data =
-1.55,-0.70,-1.01,2.19,0.12,-0.50,0.77,1.56,1.75,2.54,1.53,1.63,1.58
-0.10,0.76,1.76,0.66,1.26,2.05,1.15,1.33,1.45,2.41,2.34,1.49,1.61
-2.12,0.41,1.37,0.37,1.16,0.36,0.83,0.51,1.06,1.12,-0.31,0.68,1.28
Counting starts at 0.
The entry at row 1, column 0: -0.10
The entry at row 2, column 0? -2.12
The bottom entry of the column that holds the largest entry is 1.12
The entry at row 0, column 0 is -1.55
The entry at row 0, column 1? -0.70
The entry just right of 1.45: 2.41
The bottom-right entry? 1.28
The entry at row 0, column 2 is -1.01
The entry in row 1 and column 1 is 0.76
The entry just left of -0.50: 0.12
The entry just right of the centre entry? 1.33
The entry just left of 1.06? 0.51
The entry just left of 1.49? 2.34
The entry in row 2 and column 1: 0.41
The entry just left of 2.54? 1.75
The entry in the top-right corner -> 1.58
The entry directly below 0.77? 1.15
The entry directly below 1.15? 0.83
The entry just left of the centre entry: 2.05
The entry just left of 0.37? 1.37
The entry at row 1, column 2? 1.76

B = [-36.0  37.9 -41.5 -17.1  66.8  -6.5 -42.9  77.3 -50.4  22.1  52.0]
The entry just left of the largest entry is -42.9
Give the entry just right of -36.0.
Answer: 37.9
The entry just right of the largest entry -> -50.4
The entry just left of 66.8: -17.1
The entry just left of the smallest entry is 77.3

[[ -4.7  20.3  -7.9  33.5  -4.2]
 [ 23.8 -17.3   5.9  32.8  -1.0]
 [ 21.8   1.6 -18.9  16.0 -10.7]
 [ -9.7 -32.8 -27.4  15.7 -13.3]
 [-11.9 -10.5 -34.8   8.5 -15.6]
 [-15.8  -5.8 -55.3   7.3 -24.4]
 [ 13.6 -12.1   0.9  23.9  -2.0]
 [-14.1  23.6 -16.2  13.3  -6.3]
 [-10.0 -14.3   2.0  11.5   0.7]
 [-21.2 -27.0 -47.2   0.8 -20.6]
 [-16.1  -3.9 -40.7  -6.5 -17.1]
 [ -4.2 -10.6 -33.8  20.7 -16.2]
 [ -6.3 -28.7   5.8  17.5   1.5]
 [  2.8  -2.5   5.0  -1.1   2.0]
 [ 14.4 -11.2   6.9   9.8   1.3]
 [ -3.0 -11.9 -22.2  -1.5 -10.1]]
Counting starts at 0.
The entry in row 0 and column 0: -4.7
Report the entry in row 0 and column 1.
A: 20.3
Report the entry at row 2, column 0.
A: 21.8
The entry in the bottom-left corner: -3.0
The entry directly above 6.9 -> 5.0
Report the entry at row 0, column 2.
A: -7.9
The entry directly above -10.7: -1.0
The entry directly below -21.2 is -16.1
The entry just right of -10.6: -33.8
Report the entry directly above -1.0.
A: -4.2
Report the entry directly above the smallest entry.
A: -34.8
The entry at row 2, column 1 -> 1.6
Report the entry in row 1 and column 1.
A: -17.3
The entry directly below the largest entry is 32.8
The entry at row 2, column 2: -18.9
The entry just right of -34.8 -> 8.5
The entry just right of -16.1: -3.9
The entry at row 1, column 0: 23.8
The entry in the bottom-right corner -> -10.1
The entry just right of -3.9 -> -40.7
Report the entry just left of the smallest entry.
A: -5.8
The entry directly below the smallest entry is 0.9
Report the entry in row 1 and column 2.
A: 5.9
Report the entry directly below 9.8.
A: -1.5
The entry directly below 1.5 is 2.0
The bottom entry of the column that holds the smallest entry -> -22.2
Report the entry directly above 15.7.
A: 16.0
Report the entry directly above 1.5.
A: -16.2
Report the entry directly below 0.7.
A: -20.6
Report the entry just right of -14.3.
A: 2.0

M = [[281, 967, -260, 748, 789, 301, -509, 421, -366, 690], [780, 944, -260, 748, 790, 445, -509, 229, -365, 610], [395, 967, -260, 748, 790, 301, -509, 229, -365, 612], [395, 967, -260, 748, 790, 412, -484, 229, -367, 612]]
Which number is the entry just right of 445? -509
Which number is the entry just left of 789? 748
The entry just left of -484: 412
The entry just left of 445 -> 790
The entry just right of 412: -484

array([[ 16.3,  16.3, -12.0,   8.4,   9.4,  10.9,  16.7, -10.7],
       [-10.7,   8.7,   2.8,  42.0,  -4.9,  29.8,  29.1, -65.6],
       [-15.6,  -7.3, -21.6, -25.7, -19.1,   0.1,  -5.9,  31.3],
       [ -3.6,   0.6, -33.0, -29.6,  21.8,   3.8,   3.0,  25.3],
       [-20.6, -25.9,  15.3, -36.6,  -6.6,  -5.3, -47.8,  65.6],
       [  6.6,  22.1,   3.1,   9.5,  12.0, -27.0,  21.4,  17.6],
       [-38.2,   3.0,   5.8,  23.9, -30.0,  17.0,  16.4,  45.5],
       [ -2.6,   6.2, -40.5,  23.3, -30.6,  -3.7,  20.2, -16.1]])
Give the first entry of the smallest entry's row.
A: -10.7
The entry just left of -47.8: -5.3
The third largest entry is 42.0
The entry in the bottom-left corner is -2.6
The entry in the top-left corner -> 16.3
Give the 3rd entry on the diagonal from the top-right corner.
A: 0.1
The entry directly below the largest entry is 17.6
The entry directly below 45.5: -16.1
The 2nd entry on the main diagonal -> 8.7
The entry directly above 5.8: 3.1
Give the entry just left of -25.9.
A: -20.6
Give the smallest entry in the last row.
A: -40.5
Give the entry in the top-right corner.
A: -10.7
The fourth entry from the end, reading row by row: -30.6
The entry just right of 8.7: 2.8
Give the second entry on the diagonal from the top-right corner.
A: 29.1
The 2nd smallest entry: -47.8
The entry just right of -15.6 is -7.3
Give the largest entry in the last row.
A: 23.3
The entry just right of 23.9 -> -30.0
The entry directly below 0.6 is -25.9
The entry just left of 31.3 is -5.9
Give the smallest entry in the last column.
A: -65.6
Give the smallest entry in the first column.
A: -38.2
The largest entry in the last column -> 65.6
Give the entry directly below the smallest entry.
A: 31.3
The fourth entry, reading row by row: 8.4
Give the 5th entry in reading order.
A: 9.4
Give the entry just right of -3.6.
A: 0.6
Give the entry directly below 3.1.
A: 5.8

a = [[148, 184, 171, 153, 156, 161, 161, 146, 115, 147, 153, 186, 199, 130, 104, 170], [201, 163, 160, 150, 181, 150, 150, 128, 151, 156, 162, 179, 193, 153, 145, 169], [141, 154, 158, 172, 135, 154, 154, 177, 166, 153, 153, 149, 134, 164, 169, 156], [186, 153, 166, 135, 190, 166, 166, 136, 138, 161, 149, 179, 196, 149, 137, 146], [121, 183, 139, 170, 128, 144, 144, 157, 163, 147, 179, 138, 133, 158, 153, 187], [154, 181, 161, 163, 158, 148, 148, 138, 140, 137, 172, 162, 165, 50, 138, 174], [164, 196, 156, 157, 168, 143, 143, 118, 135, 133, 183, 170, 182, 151, 123, 190]]
The entry just left of 104 -> 130
Read off the entry just left of 139.
Answer: 183
The entry just left of the smallest entry is 165
The entry just right of 145 is 169
The smallest entry: 50

Questions about the row below.
1) What is the entry just right of the smallest entry?
2) What is the entry just left of 3.0?
3) What is the maximum?
4) What is the entry just right of 21.0?
[ 1.2 21.0 16.5  2.0  4.4  3.0 42.7 69.1  0.7 26.3]
1) 26.3
2) 4.4
3) 69.1
4) 16.5

W =
[[-53.5 -60.0 -60.1  22.7  35.4  51.1 -38.9 -37.9 -45.6]
 [  5.2   8.5   7.3   5.4  -2.0  -1.1   2.1   0.5   3.5]
 [ -3.7  -4.0  -4.1  -0.3   0.6   1.3  -2.9  -3.0  -3.3]
 [ 14.0  19.6  26.7  -5.4 -14.6 -15.0   4.5  17.2  21.5]]
Which number is the entry in the bottom-left corner?
Answer: 14.0
The 2nd largest entry: 35.4
Which number is the last entry, reading row by row?
Answer: 21.5
Which number is the 3rd largest entry?
Answer: 26.7
Which number is the entry directly below -1.1?
Answer: 1.3
Which number is the second entry, reading row by row?
Answer: -60.0
The top entry of the column that holds the largest entry -> 51.1
The first entry in the row that holds the largest entry is -53.5
The bottom entry of the column that holds the largest entry is -15.0
Which number is the entry just left of 35.4?
Answer: 22.7
Which number is the entry just left of 2.1?
Answer: -1.1
Which number is the entry directly above -2.9?
Answer: 2.1
The entry directly above -5.4 is -0.3
Which number is the entry just left of -14.6?
Answer: -5.4
The entry just right of -5.4 is -14.6
Which number is the entry just right of -0.3?
Answer: 0.6
Which number is the entry directly above -3.0?
Answer: 0.5
Which number is the entry just right of -37.9?
Answer: -45.6
The entry directly above -4.0 -> 8.5
The entry just left of 8.5 -> 5.2
Which number is the entry just left of -0.3?
Answer: -4.1
Which number is the entry directly below the smallest entry?
Answer: 7.3
Which number is the entry directly below 35.4?
Answer: -2.0
The third entry in reading order -> -60.1
The third entry on the diagonal from the top-right corner -> -2.9
